Each row has a hidden stage along a path, written after it and counted from one end. A new block has a new path.
[-172  -14  114  123  -48   36  -12 -205  -94 -153   60   23   29  103
 -129   96    1   37   10   48  -25  -32 -106   63  -38  -34  -98  -78
   63   29  -32  203  150  -47   41   20   93   -6 -125   27  -89  -97
 -102 -119   13   42  166] : 9
[-277   61 -164  254  -92   80  224    3 -289 -248  348  -80  -77  126
  141   48  380   46 -389  -45 -319   63  230 -154  -45 -215  374  -46
  -62 -173  361  -63   25  114  183 -206  338   95 -132  -30  117 -100
   35 -441 -580 -319   -8] : 29
[   2   54   84   87   56   86  -31 -161   55  -41   51  107   40   80
 -116  133   -9  -73  150   30  164   55   39   11   17   53   -1   41
  226   83  -14 -133   14   55  -54   95  -44  -80 -115  -14 -176   54
  -40 -168  144   -3   89] : 6
[ 282   93   53  203  -92    9 -153   20   90  -32   59 -265  206  249
   96  249   66 -223 -229  277  276  -28  -41  -67  187   -7  122    1
  196  282  -32 -295 -162  128 -326   11 -110   74   69   94  128  102
  168  219 -218 -109   77] : 23
[  89  319  -67   29  -35   21  130  -93  101  -75 -245  316  -61  147
   98  -69   28  -38    8   33 -339   28  -37   65 -210  181  -82   -9
  268  -61   65  -34  101  188 -192  -16 -171  108   13  178 -199   15
 -230 -190  116  389   65] : 4
[ 249  202  -55   48  -87  -14   68   58  114 -103 -182  -46   79  186
  184  -23   32  -89 -145  191  -97  -35 -101   13  -36   64  -29   24
  114  140   -7 -115  -93  148 -311    9 -172  120  178  174  -36  -20
   -3  137  -65  269   59] : 18
[ 247  138   56  256    7  -12 -138 -151  221  -17 -176   68  134  358
  -30  182  -26 -194 -139  241  -27   94 -122  239  204  119  -95 -190
  206  386    4   17   86  203 -217   87  -75  -49 -127   80  -72  169
  116  -68   60  191  152] : 1
[ -24  135  -13  322 -295 -144 -153   81 -147 -340   43  -31   11  148
 -120   44  193  -86 -173  244 -155  -39  224  -32 -173   52  232  295
  120   48  114 -238  102    8  -17 -123   62  177  -73  110  -99  233
 -108 -335  -64   -4  136] : 0
[-167    6  154 -121  208  184  136   17  122  205  -72  269  -99 -122
 -108  -90 -262  112  110 -226   93 -102   97  238  -52 -194 -317   69
  292  -49   60   29  110  190  114  347  -53 -505 -101  -98 -335   14
   -4  329  366  309 -135] : 1
[-242   -8  -25  244 -142   37   38  -66 -216 -374  221  -26   16   64
 -123   45  202  -24  -48   79  -13   15  173 -105  -96  -69  226  170
  -76  -26   60  -82  108  -58  131  -61  151   96 -148  -12 -136  -44
 -115 -462  -75 -113  159] : 9
[ -28   24  127  -88   50   31  115  -69  125   86 -156  118  -42   -6
  -23  -33 -280  106   99  -38  120 -151 -211  163  -99  -30 -333  -30
   98  -24 -157  228   43   24  -63  205  -66 -192   25   10 -106 -211
 -142  375  270  401   90] : 11
[ 173  136  -34  -36  107    9  142 -108  153   -9  -29  122  -27  121
   64  -17   41  -43  150   72  -37   67  -48  -32   -5  151  -25  -13
  145   32   34  -74 -131   65 -133   24   25   63   30   34  -17  -20
  -86 -223   32   42   34] : 14
[  -1  -25  169  -14   31  -17  -61 -141   59   29  -80   50   21   31
 -157   85 -198   77  197   32  219  -46 -162  141  -22   13 -218    6
  152  110 -152  121    2  -43  -46  167  -49 -166  -24   11 -155  -79
  -34  162  254  181  151] : 8
[-368 -178  136   74  -63   34   20   53 -305   19  403 -181 -128 -161
 -138  160   12  226  -81 -182  227 -125  216  -90 -130 -323  143  175
  124 -245  168  -76  -63  -84  285    6  295 -267  -89 -180   57  -86
   72  194 -247 -357  -44] : 31
[ 195   77   35   80   37  -11   64 -100  229   11 -136   26   62  216
   63   59 -128  -83  -36  162  103  -32 -226  133  104   81 -170 -134
   29  193 -122  125  -29   90 -188  122  -27  -25   -5   36   41 -110
  -33  129   93  266  148] : 13
[-132   72   64  166 -107 -149  -17  -15  -60 -179  159  125 -103   45
 -167  -25   60   -2   39  143   -2 -128  151  -64 -145   66   98  240
   45 -146    3  -19   88  -88  153  -35  286  134 -190    9   70   71
 -331 -392   90  -72  131] : 4
[  90  -15   48   -3   92   45   49   21   50   27  -24 -142  101  125
   78    4  -15   44 -130   80   60   -2 -116  128  205 -184 -106 -126
   29  262   39   71 -122  124  -84  149   31 -171   78   40  -26  -67
  257  229 -122   37    3] : 22
[  89  140  -76  -21  -75   55   31   64 -164 -120   26 -134   50   31
  124   40  229   56  -42   11 -102  113  116 -139  -97  -70  210  127
  257   53  200 -373 -230  110 -192  -80 -163   40  230  141 -185   43
  206  -34 -285 -119  -49] : 25
[-239  -51  124  -41   26   26  127  -44  -91  -61  199   36  -92  -76
  -99  -64  -29  116   72  -39   26 -172   32  -55 -130 -110 -110  111
   58 -210   14  136   48  -94  164   56  253  -51  -73  -47   28 -113
 -225  -17   22  -65   -2] : 14
[ 183   -6   35  130   27   29  -39   43   91  -23   28 -226  170  202
   78  113   22  -92 -205  195  213    5  -64   72  273 -142   26  -72
   12  347    0  -86 -152  133 -156  123    4 -103   43   24   46    1
  280  193 -154  -38   55] : 22
[-157  -30   20  -50   83   33  195   33  -83  121  122  -21 -131  -39
   73   -7  -31  231 -106 -162  -13  -55   11   52  -32 -240  -24  -61
   62 -128  160  103 -104   81  140   68  203 -246    3  -78   55 -188
   95  205 -196  -47  -56] : 29
[-144   25   78  142 -141   18    5   43 -168 -181  227 -179   52   77
   23   39  144  -24 -268  136  -41 -180   64 -122  -39 -165   73   85
   63  -71   73  -20   49   -6    1  -64  183  127  -25   79  138   -9
  -97   42 -283 -169   11] : 21
[-300  -63   16  188  -28  169   75 -126 -216 -292  338  -29   33   20
 -131   90  213  -39  -10  -20   38   40  216 -136  -31 -134  195  108
   20  -58  126 -119   99  -29  166  -23  177   -7 -183  -84 -155  -25
  -51 -428 -123 -259   52] : 11
[ 147   -3  153 -119  164   35   33   32  179  226   34  -61   34   22
   37   34 -162   12   34   43  295 -123  -82   47  147 -102 -186   -7
  208  100  -49  -40 -187   85 -108  213   37 -206   65  -16   86  -16
   82  413   44  -11  -73] : 21
[ 118  -27  117  -87   84 -112   19  -10  100   53   44  -34  -27   17
  -73  -31  -90   71  187  117  191  -82  -72    6   33   28 -116   99
   77   59  -72   27 -185  -82  -17  109  166  -45   52  -11   82  -19
  -48   48   97  -56   41] : 16
[ 162   77   21   33  -32   -7    7   71   39  -28  -34 -150   95  127
  107   29   25  -19 -140  149   63  -43  -61   15   76  -81   -5   13
  102  178   17 -102 -148  105 -186   59  -52  -13  136  105    9  -10
  137  213 -134   47   22] : 22
[ -11   12  110  139  -80  101  -34  -65    7 -100   67 -112  113  114
  -22  150  -33 -111 -113  115  166 -105  -50   -8    4  -57  -62   21
  143   83  -59  -48   55   39 -141   65  -61  -24  -23   27  -38  -32
  -36  206  -24   64   80] : 15
[ 217   18   56 -140  227  -66  116   29  211  252  -20  -15  -26   74
   96  -38 -116  100   52   47  169  -24 -134   97  208  -67 -136 -103
   76  145    6   62 -285   97  -53  179  158 -190   75  -18  163  -77
  145  212  -22  -24  -33] : 24
[-296   40   31  138  -41  138  206 -112  -70 -166  146  111  -49   69
    6   -8   20  -16 -174  -30 -115 -149    4   -8 -113 -113  -72  -43
  -16 -197   28  206  246   47  110   21  173   12 -188  -22    7 -185
 -283  -94  -46  128   71] : 11
[  78 -109  -54   56  132  -50   96   87   24   76  111 -154  -26   60
   31   59    7  144  -34  -16  255  130   57  105  223 -205  157  -14
 -106  234  122  -91 -315   85  109  140  192 -318   16 -154   14 -102
  398   12 -149 -154   37] : 29
[-210  -43   68   65   47  178  131 -128  -61 -107  116   16   27   46
  -36   35    4   17  -57  -53   -4  -35  -17   46    6 -157 -104  -72
   46   -2   47  127  122   50   64   98   79 -136 -102  -44 -133 -133
  -23    0  -25   50   30] : 13
[ 187  184   51   41  -73 -164  -98 -106   79  -67 -204  140  -14  144
  -79   26  -29   13  172  175  -81   26 -111   76 -124  228  -73   71
  233  102  -60  -22  -34    1 -173   -8  -79  115   41  161 -114   81
 -129 -164  174  196  176] : 4
[  72  252  -47   76 -206   34  -22  -98  -92 -250 -149   93   33   83
   17   75  121  -52   99   70 -152   72   21 -108 -314  189   99  172
  318  -35   16 -288   15   53 -286 -108 -333  206  130  207 -320   34
 -152 -180   43  223  136] : 8
[-160    4   99  186  -99   60   17  -89  -55 -164  221  -24   16   68
  -84  124   20  -94  -75   92  151 -150   51 -104  -80  -26   35  102
   69 -110  -49  -19  120  -43   22   -1  137   69 -156  -28   67  -54
 -244  -70  -20  -56  107] : 12
[-301 -119  245  -85   62  223   44  -56  -61   73  146   49  -24 -215
 -200   83 -248   97  192 -210  404 -187   71   17 -148 -212 -219  185
  258 -161 -101  -42   87  -27   92  269  -84 -378  -72 -126 -276 -119
 -107  423  301  106  -30] : 10
[  93   40   80  106  -12   29  -11 -122   95  -54    3  -47   84  175
   -4  125  -37  -94  -36  151  106  -42 -136   30   57   45  -95  -67
  113  130  -69   38   -2   34 -154   53    1   23  -21   35   28  -40
  -38   69   -7   70  112] : 14
[ -29  123 -160  185 -124  100  113   91 -175 -154  212 -115  -16   65
  154  139  277  -36 -224  -36  -22  102  288 -200 -105 -109  424  157
  154  -78  274 -465 -158  164  -65 -130  -26   19   44  -14  -58   12
  138 -171 -390 -205  -32] : 29
[  68   96   29   76   48  -24   74  -73  177   -9 -132  175  -15  129
  -22  -10 -135  -21   44   80   78  -32  -94  154   19   59 -128  -22
   32  106  -96   95   38   92  -47  157   -1  -89  -91   10  -85  -77
 -111  -40  239  305  152] : 6
[ -84  153  -70  186 -134  115  147   85  -91 -241  163  -71   49  137
  172  -18  225 -142 -367  121 -170 -115  147 -154  -62 -121  166   80
   46  -91  149 -162   76  151  -81  -79   67  178  -23   95   66  -12
 -129  -91 -300  -21  -26] : 20
[ 113  114   19  154 -142  -51  -84  -71   25 -179  -76    5   62  131
  -65  117   -3  -80   71  171  135   11  -32  -10  -93  135   63  141
  122  123 -107 -162  -23   -3 -183    9 -148   93   18   87 -145    4
  -87 -106  124  160  211] : 8
[-367 -117  218 -152   90  276  128  -77 -131   53  128   41  -35 -216
 -133    9 -180  164  128 -269  166 -164   30   38 -165 -280 -282   78
  258 -192    5   76  120    4  112  231  -59 -373  -20  -83 -308 -157
  -53  429  166  109 -102] : 13
[ 164  192 -105   89 -134   33   15  -24  -96  -41  -77 -103   17  149
  184  192  160   31 -142   -3 -151  158   -4  -54 -131   25  192  -38
  315   60  204 -296 -185  174 -285 -138 -229   33  196  122 -117   -8
  221   77 -346   13   30] : 30
[-120  -30   28  -68   90  -12  179  124  -57   30  191  -53  -84  -55
   46 -122   24  157  -73  -32   47 -125   89  -34   26 -233   14   86
  -30  -94  107   31 -135   27  161   92  289 -131    4  -42  112 -110
    7   61 -140 -133  -75] : 24
[ -15  -35   94   50   55   50   44  -72   94   -8   58   24   20   35
  -89   69 -123  -21  104   38  286  -57  -30   41   32  -26  -85   60
   57   63 -102   -5  -27    2   -8  167   33 -147  -74  -74  -67  -86
  -54   65  174   84   96] : 11
[-144  186 -105  191 -162  129  138 -155 -182 -362   75   64   22  165
   83   35  289  -86 -150   54 -380   61   60 -140 -197   51  155  -12
  107 -108  162  -62  161   73  -88 -186  -18  268  -42  135 -141  -52
 -185 -440 -243   32   94] : 12
[-101  -99  158 -116   89  -14   51   40  -61   46  135 -103  -17  -66
  -67  -73  -55  169   43    3  104 -141  -25   28   41 -209 -152   60
   65   -1   23  120 -104  -55  107  133  218 -164   44  -10   32  -63
   44  208  -37 -117  -50] : 20
[ 271  -11   28  -18  115 -123  -12   -9  124   45 -103 -163  100  209
   65   -9   -6   79  -34  204   42   76 -227  171  285  -60 -100 -178
  -40  399   -1  141 -252   57 -115  109  111  -85  122   74   72  -48
  312   78 -120   -9   91] : 22
[  54   38  127   71   74  -37  -85  -96   98   46  -84  113    8  126
 -142   53  -80   19   64   73  -10   22  -30  210   69   12 -165  -35
  228  189   42   63   47   81   -2  136   53 -184  -98   15 -143  138
   60  -28  157   94   55] : 1

Each row has a hidden stage along a path, written after it and counted from one end. A new block has a new path.
[  14  261 -128  137  -81 -250  -13 -139   87  234  270   27  -43  -42
  -67  -73  158 -116   89  458   39  -97  234  247  -95  -62 -419  -93
   87  102    3  234 -230   38 -133  242  -94 -189   68  245 -384  -85
  257  244   68  156  152] : 19
[ -99  -51   98 -118   24   -4   99  122  -46   61 -251 -106  -24   38
  157  109  -45   39  -39   19 -174  -14 -207   86  217  -74   31   38
   42   17  -58 -106 -242 -150   98    5   94   94   69   31   -4 -134
   88   71  103  -42 -123] : 3
[ -37 -156  366  138 -159  133  127 -249   47 -157  100 -129 -153   59
   85  193  -80 -146   -5  147 -125   40  -16  168  109 -160  -43  -45
   63  411   -8 -156  -11  -44  472  -52  302 -135  341  -76 -107   10
  -70   -2 -185    8 -214] : 26
[ 251  182  -98  291  -20   -2 -237  -11  100   78 -255   84  188  -38
  -12  -83  224 -125  339  229  150   28  -19   58  -93   19 -253  115
  119   16 -370  198   21  -10  314 -128    9  192    8  -44 -352  425
  161   40  -38  156   74] : 20
[ 215  146   41  166 -116  -75 -112 -337   60  -69  -79  -23   78   64
  179  -56   45 -285  182  261   58  -88   28  406    1  -63 -553  -43
  143   88   56   70  -61   94  195  172   45   23  232   11 -314   26
   42   15 -402  295  150] : 25
[  91  -77 -104  -57   53   28  -34   90  -22  344 -141   35  102  -79
  390   93 -103  -44  -58    3  161  113 -313   56   80  269 -137  125
  196 -361  -25  134  -66    9  158  163    4  317   98  -23  -49   26
  120   61 -122   87  158] : 9
[-321  -52  152  185  -28   95 -201  212  125  -88 -131  194  -64 -162
 -208  201  251 -162   80  245    9  172  410  -82  156 -159   93 -196
 -123  -76 -106 -113   94  105  -17   54  272 -225 -153   73  -45  105
   25 -123  228 -194   10] : 16
[  29  -94  158  -96  136  101  237   -7 -226  343   34  -89    5  149
  277  280  -85  -73  -86  160 -293  133 -273  115  196  251  -10  236
   85  176  -48   10 -308 -212   92  -32  -29   75  217   81   29  -65
  147  328  175  -25 -140] : 3
[ 106   88  -93 -245   91   47 -138  240 -114  -77 -166   68  121   -5
   52  131  156   62   20  102   40   42    4  211  299   93  104   33
    3  -33 -236  -86  -39 -150 -120   51 -166   41  109   36  121  -62
  152   86  286 -104  -73] : 2
[ 268   80  134 -167 -106   68   35  159 -135 -185   72   10  136   53
  -34  158  298   59   71  290    6   74  125  186  233    2  114  103
   95  197 -536 -197   77 -145  231   21  -61  -72  192  -51   58   95
  120  187  467  -69 -246] : 24
[ 151   64  270  -36 -142   52  110  100 -157 -211 -205   44  238  189
   74  229  284 -188  224  313 -129   23   83  144  315 -129 -139  155
   23   53 -461 -314  -13   -8  313   26  116 -104   14  -33   65   91
   13  138  361   37 -117] : 23
[  20  103  -41 -145   29  -71  117  187  -14  140   70    0  -48   21
   69  129    4  143   79   63   42 -183  -42   40   89  -90  107   39
 -124  120 -366   11 -252 -117   90 -264 -238  -50  152   11   64   44
  253  173  276  -97 -151] : 14
[ 107  213  -26 -318  222    5 -198  329 -101   37 -128  132   25  -68
  -41   58  186  203  -15  -67  115   76  190  151   87  117  125  -90
  -89 -191 -242    8 -132  -72 -251  -49 -380  127  125   86  114   59
  122   -2  299 -100 -131] : 5
[ -81  -66  -64 -136  -28  -81    7  -22   64   70   17  -39  -19  -49
  279  132 -214  -87  -69  -48  191 -128 -213  211  189  -55 -141  -62
   20 -130  171  -42 -134   62  178   79  -11  -22  199  -22   64 -213
   77   44 -186  -21   87] : 8
[ 240  176   65   -6  -72 -170  -53 -301  -76  -17  -21  -70  130  106
  192  -48  142 -342  120  423 -154 -127  133  581  121  -18 -641  -55
  166   80   90    3 -228   74  -41  280  -91  -63  183   33 -273 -110
  182  232 -185  255  160] : 26
[-266 -161   97   -5  -20   91   25  -18  206    1   72  -63 -307 -132
   97  150 -332  143 -158 -281  224    0 -192  -44   19 -153  214 -167
  -67   98  182  -10  -34  -27  325 -116  168   -2  329    9   29 -122
  -97 -224 -299 -114 -162] : 6
[-252  -30 -176  204 -127 -205   84  -91  199  474  290  -54 -217 -212
   87  -55  -64  -33 -153  395    7    2    2   46 -100    7 -236 -116
  221  -30  230  308 -205   -3 -106  413  212  -71   12  242 -433 -237
  271  177  -78   84  224] : 15
[  71  -85  -84 -128  -33   47  205  208  -62  384  -14   35   30  -20
  416  174 -118  154  -83   11  142   66 -350 -104   91  226   66  213
  153 -280 -289   95  -80  -89  191  116    7  279  128   30   50  -29
  130   78   92   71   30] : 11
[ 131   -5  133 -119   87  139  262  142  -80  168 -251 -107  -55  165
  295  164 -230  289   88 -314  -11  -71 -524 -144   25    9  234  269
  -54  146 -439    4 -261 -265  479 -488 -105  350  315  -72  100  185
   20   -7   10   32 -344] : 5
[ -87  282  175  401  126 -125 -524 -115  279    8 -331   84 -110 -232
 -381 -305  327 -203  233  142  -17  118  586  167 -372 -213 -450 -429
   -1  -77  165  239 -158  223  -73  -39   38   89 -102   80 -621  421
   45 -215 -285  129   84] : 22
[-447  -36  -37  317  -40  -94 -260  -71  424  100   44   27 -375 -345
 -179  -95 -103  -31  -56   30  187  -20  250  -24 -195 -276  -67 -439
  -51   -7  360  217  -65  143   -6   53  256 -117   30  108 -375  -18
   66 -256 -377  -70  110] : 14
[  48   24  248  -86  111  190  205  135 -123   21 -374  -16  -24  234
  235  248 -136  145  165 -261 -103  -41 -324 -109  118  -61  165  215
 -179  129 -407 -111 -245 -189  353 -474  -59  226  234  -21  170  176
  -69  -87   30   30 -318] : 3
[  52  144   21 -207   71  -89  192   85 -175  389 -126  120   76  128
  449  147  -53  -37  -18   42   18   14 -107  113   76  199 -377  107
   31 -490  -33   75 -317   92 -175  296 -178  206   71  228   34 -185
   37   60  -23  265  193] : 8
[ 140  166 -225 -121   46  -59 -162  278   52  228 -358  173  105 -120
  289  -75   40  164   72 -114  345    2 -105   -7  -42  132 -152    2
   84 -619 -251  180  -40   76  -57  162 -155  431  -10   49  -73   94
   89 -192 -105  192  206] : 10
[  73  134   79  209  -58   38   37   75  -60  204 -149  176  147   76
   83  131  268 -157  225  376  -40  153  121  -50   24   87 -257  165
   68 -138 -365   83  -45   31   77  152  117   55  -91  162 -202  195
   71   80  208  185  104] : 19
[  66  -11 -109 -191   -6   -1  -47  149  103 -143 -187 -142  -22  -47
  107   32 -172  227   36 -244  213 -203 -393  103  174 -173  245   20
  -12  155 -223  -84  -88 -202  404 -324  -84  138  273 -164   90    7
  116  -21  -18 -137 -231] : 5
[  31  215  -47  195  122  -21 -138   21   91  272 -300  175  -11    0
  154  -14    3  -53  272  -36  137  -70   35  -32 -192    2 -296  -12
 -128 -231 -174  269 -217  106   17 -208 -148  237   31   86 -212  301
   86 -149 -264  216  146] : 14
[ 142  131  121   37 -124 -160   -8 -266  -40  -44  -23  -63   96   90
  147  -11  142 -326   99  409 -142  -87  135  473  127  -89 -574  -66
  161   63   92  -47 -187   87   45  309   43 -103  134   57 -267 -132
  114  184 -139  224  130] : 25
[-229  141 -102  217   20 -140 -226   28  371  117  104  -21 -355 -295
 -304 -189   -4  202   38    7  187 -123  239  -25 -295 -281   76 -353
  -90  207    2  287 -167  -22   17 -227  -34  -50  116   84 -389  153
  204 -129 -130  -90  -88] : 16
[  25 -144   60  -23   -8  119  318   13  -88  388   76    5  -16  110
  477  315 -265   -4  -22  -16   57   18 -432  -93  101  190   -1  274
   39  -48 -193   67 -159  -71  367  -96   31  153  255    4  106    8
   67  128  -60   71  -24] : 11
[ 112   19  -82 -207   26  104 -143  380   40  -82 -394  122  110  -82
  206   96   -5  223   97 -290  364  -19 -201  -81  150  -14  223   43
  -47 -363 -437  -93   93  -19  277 -176  -91  318   89 -146  204  180
    8 -230   51  -53  -76] : 9
[-449   88   35  -21   -6 -228  -99 -125  193   11   40  -43 -333 -153
  -87  -59  -76  -75 -193  109  -71  -79  320  307   35 -282 -288 -481
  -53  -47  609   29 -305  110 -422  411  115 -245   70  316 -246 -493
   21 -120 -260   22  125] : 2
[-213  -56  238  250 -105   21 -153  -97  181 -192   78  -11 -109 -120
 -259  110  144 -240   68  271  -20   80  307  122   82 -273  -54 -225
  -18  295   66 -122   40   74  288  -18  291 -322   67   -8 -195   83
   12    8   38 -150  -98] : 21
[-537 -212  405   25   90  108 -180  123  195 -226 -279  -43 -301 -190
 -192  170  -74  -65 -138 -225 -113  129  220  -14  151 -346  233 -411
 -182   13  340 -274  -95   79  136 -137  333 -142   27  -36   49  -47
 -155 -299 -101 -316 -222] : 5
[-287 -285   42   -2  -90   87  160   97  169  298  212  -58 -300 -219
  219  174 -290  194 -303  -95  174  140 -238 -178    8   48  270  -75
  127  -86  103   76    5  -48  272  143  286   87  219   35  -26 -153
   13  -89 -119 -109  -70] : 10
[  57  101   66 -151   33  -68  266  -44 -259  233 -220   25  177  290
  463  237  -47 -232   85  203 -214  -72 -233  242  294  110 -449  234
   15 -194  -10  -67 -378  -15  -91  239  -71   49   61  203   58 -271
   63  218   22  245  155] : 3
[  -6  -39   90 -281  139   74   79  250 -117  247  159   52  -75  -56
  140  241  -23  160 -170  -45   65  135    1   29  112  195  218    4
  -25 -109 -164  -15 -145  -68   -3  -42 -210   57  222   36  191  -17
  116  124  280 -159 -165] : 9
[ -26  -63  137   94 -188   59   56  -10   51 -198  163  -19   30   21
  -83  241  108 -136  109  299   47   -6   42   95  245 -192   77   40
    6  369 -266 -200   89  -58  440  -69  203 -311  159  -49    6   31
   67  153  256 -142 -168] : 21
[-259 -150  309 -196   58  170   24  261  -68 -141 -168   73  -68   -6
   50  356    0   -9 -102 -109  -41  151   79  -18  334  -89  262  -92
 -153 -107  -47 -329  -28    7  104  -28  138 -103   79    9  309 -100
 -116 -116  220 -237 -196] : 6
[ -19  236  -92 -113  127 -298 -111  -24  -45  377 -274   64   95  -27
  296 -119   54 -220  -10  152  -40  -37   85  355   -3  104 -707 -139
  117 -609  349  174 -426  209 -427  483 -180  197 -106  242 -257 -229
  151   80 -208  294  405] : 7
[  39   15   30 -329   91  -83  165  211 -153  289   27  -66   11   10
  236  133  -19  125 -156   42  -71   17 -151  140  167  140    9   68
   90 -160 -110  -29 -305 -110  -36  101 -195  120  131   68   86 -159
  196  248  286  -48  -88] : 7
[-374  -11  -82 -100  -18 -176 -232  152  279   25   84   26 -273 -359
 -107  -62  -28   89 -223  -11  229  -33  305  135   13 -215   14 -483
  -18 -262  325   30  -76  151 -220  270   52 -125   21  103 -117 -255
  112 -166  -88 -160   96] : 11
[ -23  241  -53  180 -107 -267 -397 -110  341 -276 -148  -79  -65 -219
 -326 -308  196  -83  192  154  166 -209  316  335 -114 -448 -312 -398
   38  143   77   50  -86  105  143  -22   28 -112   34  -41 -451  106
  150  -85 -194   25   21] : 22
[-253 -262  283 -178  -29  109   18  275   -6 -245 -351  -19   61    1
  153  353  -54 -152   14 -124  -39  -34 -106   14  474 -256  207  -52
 -146 -128 -106 -470  -40   55  403 -201  226 -111  -21 -229  362  -33
  -31  -47  182 -302 -153] : 10
[-268   46   52 -223   70 -125 -259  161   87 -246 -154   -7  -84 -153
 -165   45   94  -59  -90   16    9  -62  287  315  276 -263    0 -374
 -117  -76  244 -218 -148   55 -212  116  -31 -221   15   52   60 -258
   75  -49  110 -233  -39] : 4
[-113 -250  279 -300   -9  142  400  231 -130   88   83 -126 -101  103
  281  416 -236  170 -151 -166  -72  -18 -361  -96  310  -45  404  161
  -76  137 -289 -288 -190 -177  469 -286   33  -24  280 -113  378  -94
   34  154  314 -245 -375] : 9
[-107  209 -121 -137   40 -299  -93  -63  -69  156 -177   22   80   12
  167  -54  129 -282  -37  375 -178  -85  189  489  219   -6 -627 -176
   96 -318  392   35 -377  101 -560  601  -73  -86  -97  299 -217 -456
  191  175  -44  190  354] : 2
[ 129    8 -245  131  -39    6  -50  130  128  261  -84   -7   35 -118
  145  -19  -18  129  129  100  197  -51 -306  -86  -35   72   81  166
  134   36 -395  239  -28 -164  323 -180    4  243   93  -76 -202  250
  279   95   30   14    2] : 15
[ 449  271  112  -28  -54   -9  181    8 -275  146 -186  101  326  293
  295  119  283 -132  296  365  -99   29  -43  183   94  167 -434  349
  132 -102 -574    1 -160  -36  150  115 -151  184   81   96 -104  182
   97  233  240  348   32] : 23
[-297  -59   45 -196  -27 -115  -41   53    5   40   76   99  -36  -97
  182  217  -27 -245 -179  153   82   16  210  277  306  -46 -255 -250
  -29 -377  380 -163 -115  229 -236  475   66 -249   10  151  122 -432
   22   17  -12  -63  238] : 9
[ -39  -59  189 -301   25   22  232  203 -249   29 -207  -13  155  189
  296  340   22 -115  -20  108 -212    0 -170  156  462   15  -33  164
  -26 -130 -151 -316 -241  -74   64   90    3  -44   33   35  280 -226
   61  217  348  -74  -82] : 5
